Below is a small trained network, with its code and all its weights. Each question gives an input and a class and asks what happens when units are switched off, that is, made to give their printed mean instead of their output.

import numpy as np


def w(rows, s, z=0):
    codes = np.array(rows[::2]) - 128.0
    scale = np.full(codes.shape[1], s)
    scale[-1] = z or s
    return codes * scale


def norm(h):
    return h / np.sqrt((h * h).mean(-1, keepdims=True) + 1e-5)


def f(y):
    return y / 2 * (1 + np.tanh(0.7978845608 * (y + 0.044715 * y**3)))


def log_softmax(a):
    a = a - a.max(-1, keepdims=True)
    return a - np.log(np.exp(a).sum(-1, keepdims=True))


def net(x, mask):
    res = np.array(x, float).reshape(1, 7) / 4 @ E
    u = 0
    for l in range(4):
        y = f(norm(res) @ A[l][:, :-1].T + A[l][:, -1])
        res = res + np.where(mask[u : u + 5], y, B[l][:, -1]) @ B[l][:, :-1]
        u += 5
    return log_softmax(norm(res)[-1] @ U[:, :-1].T + U[:, -1])


A, B = {}, {}
E = w([
[126,141,150,137,107,142,123],'x0',
[64,108,254,127,77,130,44],'x1',
[152,81,85,202,127,146,153],'x2',
[109,114,130,173,142,164,105],'x3',
[80,65,115,237,177,158,89],'x4',
[101,105,66,43,222,14,95],'x5',
[88,10,161,155,105,26,89],'x6',
],0.00071)
A[0] = w([
[164,164,92,205,168,182,193,7],'L0N1',
[36,56,170,205,134,142,34,20],'L0N2',
[156,83,44,218,191,137,175,29],'L0N3',
[133,136,148,128,91,147,115,96],'L0N4',
[136,38,160,211,5,145,174,9],'L0N5',
],0.0022,0.0015)
B[0] = w([
[167,107,48,170,118,184,53,5],'L0N1',
[70,93,137,245,181,178,56,235],'L0N2',
[95,205,106,97,64,185,123,93],'L0N3',
[163,144,135,156,166,152,114,58],'L0N4',
[249,76,159,144,85,120,176,110],'L0N5',
],0.0019,0.00028)
A[1] = w([
[91,152,236,110,81,127,117,117],'L1N1',
[123,145,50,174,155,186,129,9],'L1N2',
[93,102,190,85,120,74,127,59],'L1N3',
[113,175,194,214,74,251,139,78],'L1N4',
[119,224,221,79,112,194,114,113],'L1N5',
],0.0028,0.0014)
B[1] = w([
[100,189,61,115,120,248,158,193],'L1N1',
[209,176,71,143,82,211,112,96],'L1N2',
[167,117,18,145,168,134,146,157],'L1N3',
[130,166,116,37,141,17,107,254],'L1N4',
[24,210,171,78,33,156,209,220],'L1N5',
],0.0017,0.00085)
A[2] = w([
[223,205,24,139,147,196,157,75],'L2N1',
[99,115,104,39,198,26,127,5],'L2N2',
[205,34,221,174,28,125,152,35],'L2N3',
[89,117,69,34,225,16,125,17],'L2N4',
[33,39,183,240,186,144,2,26],'L2N5',
],0.0027,0.0021)
B[2] = w([
[52,13,91,187,175,163,37,185],'L2N1',
[216,164,91,187,88,79,70,165],'L2N2',
[252,163,131,172,170,136,167,122],'L2N3',
[250,195,95,121,57,53,100,217],'L2N4',
[7,81,180,154,242,9,168,248],'L2N5',
],0.0028,0.0013)
A[3] = w([
[78,49,4,166,175,232,38,5],'L3N1',
[214,175,67,102,84,18,52,59],'L3N2',
[143,108,22,93,108,193,130,66],'L3N3',
[22,71,191,177,214,61,116,38],'L3N4',
[246,110,182,182,137,148,178,41],'L3N5',
],0.0037,0.0019)
B[3] = w([
[72,57,5,165,31,199,3,214],'L3N1',
[198,186,70,81,237,104,48,254],'L3N2',
[89,75,131,188,122,76,73,158],'L3N3',
[80,65,159,195,219,27,201,249],'L3N4',
[230,46,158,201,76,182,139,120],'L3N5',
],0.0036,0.0021)
U = w([
[9,10,245,252,251,5,247,253],'0',
[250,248,9,12,247,4,8,16],'1',
[19,251,251,12,4,249,243,160],'2',
[29,9,4,216,9,251,10,213],'3',
[249,11,250,253,13,243,250,4],'4',
],0.0045,0.0018)

Each question gives the input, the list of numbers given to net, and the class t.
The units are the neurons (one row each of A and B). Each row of codes is followed by its name. A weight is (code - 128) times the scale printed after its matrix; where a second scale follows, it is the last column's (A, B and U).
mask holds one flag per neuron, layer by layer. A switched-off neuron (its flag False) gives its mean, the last column of its row in B, instead of its output. The means were averaged over made-up inputs and are rounded, as every weight is.
A unit's drop is (log p(t) with every unit on - log p(t) with that unit switched off) / (log p(t) with every unit on - log p(t) with every unit switched off).
The circuit of an input: a set's keep is (log p(t) with only the set's units on - log p(t) with every unit switched off) / (log p(t) with every unit on - log p(t) with every unit switched off). Starting from the 12 units with the biggest drops (on a tie, the unit counted first), units are removed one at a time, each time the one whose removal leaves the highest keep (on an exact tie, the one counted first), for as long as the keep stays at least 0.8.
circuit, biggest first: the units of the circuit, biggest drop first
top k neurons: the k neurons with the biggest drops, biggest first
k most important neurons of layer l: the k neurons of layer l with the biggest drops, biggest first
drop when u is switched off: that unit's drop, to one decimal
input [4,-7,-2,-8,3,1,-4], class 3: most important neuron of layer 2	L2N1
input [7,-5,0,0,2,-2,7], class 4: circuit, biggest first	L0N5, L2N3, L3N5
input [-5,8,5,-5,-1,-7,6], class 4: circuit, biggest first	L2N3, L3N5
input [6,0,-4,-3,-4,-4,5], class 4: circuit, biggest first	L2N3, L3N5
input [2,-8,6,5,-6,4,1], class 3: circuit, biggest first	L2N1, L3N1
input [-6,-6,-6,-1,-5,-4,-6], class 3: circuit, biggest first	L2N1, L3N2
input [6,7,7,8,-8,-7,3], class 4: top 3 neurons	L0N5, L2N3, L3N5
input [7,-3,0,4,-6,1,-4], class 2: top 2 neurons	L1N5, L1N3
input [-5,4,8,-4,-4,-5,-1], class 4: top 2 neurons	L0N5, L3N5
input [7,-4,2,5,4,0,1], class 3: top 3 neurons	L1N2, L0N3, L3N1
input [-5,0,3,8,4,4,-5], class 3: top 2 neurons	L1N2, L3N1
input [4,-5,-7,2,-5,-6,7], class 4: 2 most important neurons of layer 0	L0N5, L0N3
input [2,0,3,5,-1,-7,0], class 4: drop when L3N5 is switched off	0.1
input [4,-4,2,0,-1,-4,-7], class 3: circuit, biggest first	L2N1
input [0,2,5,-2,-5,0,0], class 4: drop when L0N3 is switched off	0.2
input [2,-7,2,-5,-5,-4,5], class 4: drop when L1N4 is switched off	0.3
